Below is a small trained network, with its code and all its weights. Each question gives an input and a class and asks what happens when units are switched off, that is, made to give their printed mean instead of their output.

import numpy as np


def w(rows, s, z=0):
    codes = np.array(rows[::2]) - 128.0
    scale = np.full(codes.shape[1], s)
    scale[-1] = z or s
    return codes * scale


def f(y):
    return y / 2 * (1 + np.tanh(0.7978845608 * (y + 0.044715 * y**3)))


def log_softmax(a):
    a = a - a.max(-1, keepdims=True)
    return a - np.log(np.exp(a).sum(-1, keepdims=True))


def net(x, mask):
    res = np.array(x, float).reshape(1, 6) / 4 @ E
    y = f(res @ A[0][:, :-1].T + A[0][:, -1])
    res = res + np.where(mask, y, B[0][:, -1]) @ B[0][:, :-1]
    return log_softmax(res[-1] @ U[:, :-1].T + U[:, -1])


A, B = {}, {}
E = w([
[102,127,140,158,145,159,181,135,85,228],'x0',
[92,70,119,151,212,1,159,137,83,141],'x1',
[120,113,127,163,147,215,192,123,50,101],'x2',
[193,96,124,54,124,196,121,168,50,67],'x3',
[83,134,136,174,207,203,22,26,74,110],'x4',
[83,107,30,69,162,159,106,152,179,113],'x5',
],0.0098)
A[0] = w([
[123,128,127,140,126,174,132,110,69,82,18],'neuron 1',
[127,124,180,157,131,136,61,80,122,142,2],'neuron 2',
[142,147,185,165,115,152,51,83,101,133,54],'neuron 3',
[79,120,54,112,180,144,80,125,173,107,25],'neuron 4',
[185,123,142,76,122,50,160,176,86,86,43],'neuron 5',
[118,135,131,145,133,144,67,95,154,129,100],'neuron 6',
[136,124,151,149,132,158,94,105,95,105,150],'neuron 7',
[133,138,127,114,86,158,190,155,187,193,31],'neuron 8',
[115,115,135,142,150,114,149,121,90,146,18],'neuron 9',
[129,128,117,116,115,107,134,133,110,115,99],'neuron 10',
[129,123,116,116,126,162,126,146,147,151,18],'neuron 11',
[136,131,138,137,106,89,168,135,151,124,64],'neuron 12',
[140,130,127,108,114,248,156,146,100,154,192],'neuron 13',
[141,119,136,142,141,191,149,111,53,68,10],'neuron 14',
[92,122,149,187,191,72,201,116,28,173,40],'neuron 15',
[117,132,106,121,148,129,101,137,149,117,52],'neuron 16',
[155,120,126,93,127,75,135,152,89,96,30],'neuron 17',
],0.016,0.004)
B[0] = w([
[127,139,161,131,198,169,156,164,146,119,179],'neuron 1',
[145,163,146,157,85,85,58,134,116,103,182],'neuron 2',
[117,193,165,137,117,76,75,133,71,82,197],'neuron 3',
[128,104,79,103,169,162,137,51,219,120,209],'neuron 4',
[139,75,141,86,91,80,112,161,82,62,207],'neuron 5',
[139,139,124,107,105,80,63,102,136,93,181],'neuron 6',
[131,172,155,156,191,142,137,168,155,114,181],'neuron 7',
[126,165,140,162,28,139,156,128,154,171,194],'neuron 8',
[123,109,118,140,135,114,125,127,92,161,160],'neuron 9',
[130,103,160,103,115,123,104,124,120,141,138],'neuron 10',
[143,108,152,135,82,134,126,64,132,119,141],'neuron 11',
[126,131,128,126,147,88,149,174,174,137,166],'neuron 12',
[126,122,110,113,68,249,113,108,70,143,227],'neuron 13',
[129,148,151,138,238,185,175,213,156,130,201],'neuron 14',
[130,65,90,163,174,85,147,70,52,225,253],'neuron 15',
[94,100,126,118,134,134,139,85,136,123,149],'neuron 16',
[109,99,121,90,104,114,106,150,80,94,167],'neuron 17',
],0.018,0.019)
U = w([
[171,152,149,113,41,227,165,143,107,178,125],'0',
[112,113,73,76,163,150,96,56,210,97,117],'1',
[150,200,182,163,160,105,30,96,116,93,179],'2',
[161,142,165,119,212,254,127,167,68,110,67],'3',
[149,148,162,149,66,63,198,178,195,191,7],'4',
[134,73,113,176,189,94,143,108,48,222,161],'5',
[176,49,143,38,101,95,155,207,99,90,183],'6',
],0.0064,0.0019)

Each question gives the input, the list of numbers given to net, and the class t.
The units are the neurons (one row each of A and B). Each row of codes is followed by its name. A weight is (code - 128) times the scale printed after its matrix; where a second scale follows, it is the last column's (A, B and U).
mask holds one flag per neuron, in row order. A switched-off neuron (its flag False) gives its mean, the last column of its row in B, instead of its output. The means were averaged over made-up inputs and are rounded, as every weight is.
A unit's drop is (log p(t) with every unit on - log p(t) with that unit switched off) / (log p(t) with every unit on - log p(t) with every unit switched off).
The circuit of an input: a set's keep is (log p(t) with only the set's units on - log p(t) with every unit switched off) / (log p(t) with every unit on - log p(t) with every unit switched off). Starting from the 12 units with the biggest drops (on a tie, the unit counted first), units are removed one at a time, each time the one whose removal leaves the highest keep (on an exact tie, the one counted first), for as long as the keep stays at least 0.8.
units of the circuit, in order: the units of the circuit, biggest drop first
k most important neurons: the k neurons with the biggest drops, biggest first
drop of u: that unit's drop, to one decimal
input [6,-8,-7,-3,5,5], class 2: 3 most important neurons -> [neuron 3; neuron 2; neuron 6]
input [-3,4,-5,-8,3,-2], class 2: units of the circuit, in order -> [neuron 2]
input [-3,4,-4,-4,-1,1], class 1: units of the circuit, in order -> [neuron 15; neuron 3]
input [-3,0,3,-3,-5,-3], class 4: units of the circuit, in order -> [neuron 13; neuron 12]
input [-7,8,4,-4,8,3], class 1: 2 most important neurons -> [neuron 4; neuron 6]
input [2,-8,-5,-5,-5,3], class 4: 2 most important neurons -> [neuron 13; neuron 12]
input [2,-4,-5,2,-5,-1], class 4: units of the circuit, in order -> [neuron 8; neuron 13]
input [0,-4,7,-8,-5,-8], class 4: units of the circuit, in order -> [neuron 8; neuron 12]
input [-5,-3,2,-5,5,2], class 2: 2 most important neurons -> [neuron 3; neuron 2]
input [7,-8,-6,-4,-6,-7], class 4: 2 most important neurons -> [neuron 12; neuron 13]
input [-2,-3,5,1,-7,2], class 0: 2 most important neurons -> [neuron 8; neuron 13]
input [-1,-5,-5,7,4,-6], class 2: 2 most important neurons -> [neuron 3; neuron 2]
input [-8,8,7,6,-3,-8], class 6: 2 most important neurons -> [neuron 5; neuron 17]
input [5,-2,-6,4,-8,6], class 4: units of the circuit, in order -> [neuron 8]
input [-8,-5,5,-6,-8,-3], class 4: 2 most important neurons -> [neuron 8; neuron 13]
input [-3,-8,-5,6,6,-3], class 2: 3 most important neurons -> [neuron 3; neuron 2; neuron 6]
input [7,-4,4,0,-2,-7], class 0: 2 most important neurons -> [neuron 13; neuron 8]
input [6,4,-2,-6,-7,8], class 4: drop of neuron 8 -> 0.5
input [-8,8,-5,8,5,-6], class 6: drop of neuron 17 -> 0.3
input [8,-3,-8,0,0,8], class 1: units of the circuit, in order -> [neuron 4]
input [-7,7,6,-6,-8,2], class 6: drop of neuron 5 -> 0.9
input [-4,-4,-3,3,-2,-5], class 6: drop of neuron 1 -> 0.0
input [0,-3,7,-2,-6,-8], class 0: 2 most important neurons -> [neuron 8; neuron 13]
